Below is a small trained network, with its code and all its weights. Each question gives an input and a class and asks what happens when units are switched off, that is, made to give their printed mean instead of their output.

import numpy as np


def w(rows, s, z=0):
    codes = np.array(rows[::2]) - 128.0
    scale = np.full(codes.shape[1], s)
    scale[-1] = z or s
    return codes * scale


def f(y):
    return np.maximum(y, 0)


def log_softmax(a):
    a = a - a.max(-1, keepdims=True)
    return a - np.log(np.exp(a).sum(-1, keepdims=True))


def net(x, mask):
    res = np.array(x, float).reshape(1, 4) / 4 @ E
    y = f(res @ A[0][:, :-1].T + A[0][:, -1])
    res = res + np.where(mask, y, B[0][:, -1]) @ B[0][:, :-1]
    return log_softmax(res[-1] @ U[:, :-1].T + U[:, -1])


A, B = {}, {}
E = w([
[216,250,105],'x0',
[218,72,248],'x1',
[127,129,129],'x2',
[117,144,145],'x3',
],0.011)
A[0] = w([
[46,169,53,246],'neuron 0',
[122,168,68,171],'neuron 1',
[60,57,144,220],'neuron 2',
[247,223,90,171],'neuron 3',
[114,66,106,212],'neuron 4',
[237,58,251,208],'neuron 5',
[50,166,27,255],'neuron 6',
],0.013,0.007)
B[0] = w([
[59,117,128,221],'neuron 0',
[86,147,67,179],'neuron 1',
[102,42,251,200],'neuron 2',
[160,195,41,231],'neuron 3',
[118,84,156,175],'neuron 4',
[194,123,146,249],'neuron 5',
[30,149,108,232],'neuron 6',
],0.016,0.02)
U = w([
[62,81,158,21],'0',
[198,82,202,254],'1',
[115,183,52,92],'2',
[249,193,103,125],'3',
],0.012,0.00084)

Each question gives the input, the list of numbers given to net, and the class t.
The units are the neurons (one row each of A and B). Each row of codes is followed by its name. A weight is (code - 128) times the scale printed after its matrix; where a second scale follows, it is the last column's (A, B and U).
mask holds one flag per neuron, in row order. A switched-off neuron (its flag False) gives its mean, the last column of its row in B, instead of its output. The means were averaged over made-up inputs and are rounded, as every weight is.
A unit's drop is (log p(t) with every unit on - log p(t) with that unit switched off) / (log p(t) with every unit on - log p(t) with every unit switched off).
unit that matters most: the unit with the biggest drop
top k neurons: the k neurons with the biggest drops, biggest first
drop of u: that unit's drop, to one decimal
input [1,1,-2,-5], class 3: top 2 neurons	neuron 2; neuron 6
input [0,7,5,5], class 1: top 2 neurons	neuron 3; neuron 1
input [0,3,-7,-7], class 1: unit that matters most	neuron 3
input [2,1,-8,-8], class 3: top 2 neurons	neuron 6; neuron 0
input [0,-8,1,-6], class 0: top 2 neurons	neuron 3; neuron 0
input [7,1,7,7], class 3: top 2 neurons	neuron 6; neuron 0
input [-4,1,-2,0], class 1: top 2 neurons	neuron 6; neuron 0
input [0,-8,-5,2], class 0: top 2 neurons	neuron 3; neuron 0
input [-3,2,-4,4], class 1: drop of neuron 6	0.1
input [-8,2,-8,-1], class 1: drop of neuron 6	0.1
input [-1,1,4,-4], class 1: drop of neuron 6	0.4
input [0,5,-2,8], class 1: drop of neuron 3	1.1
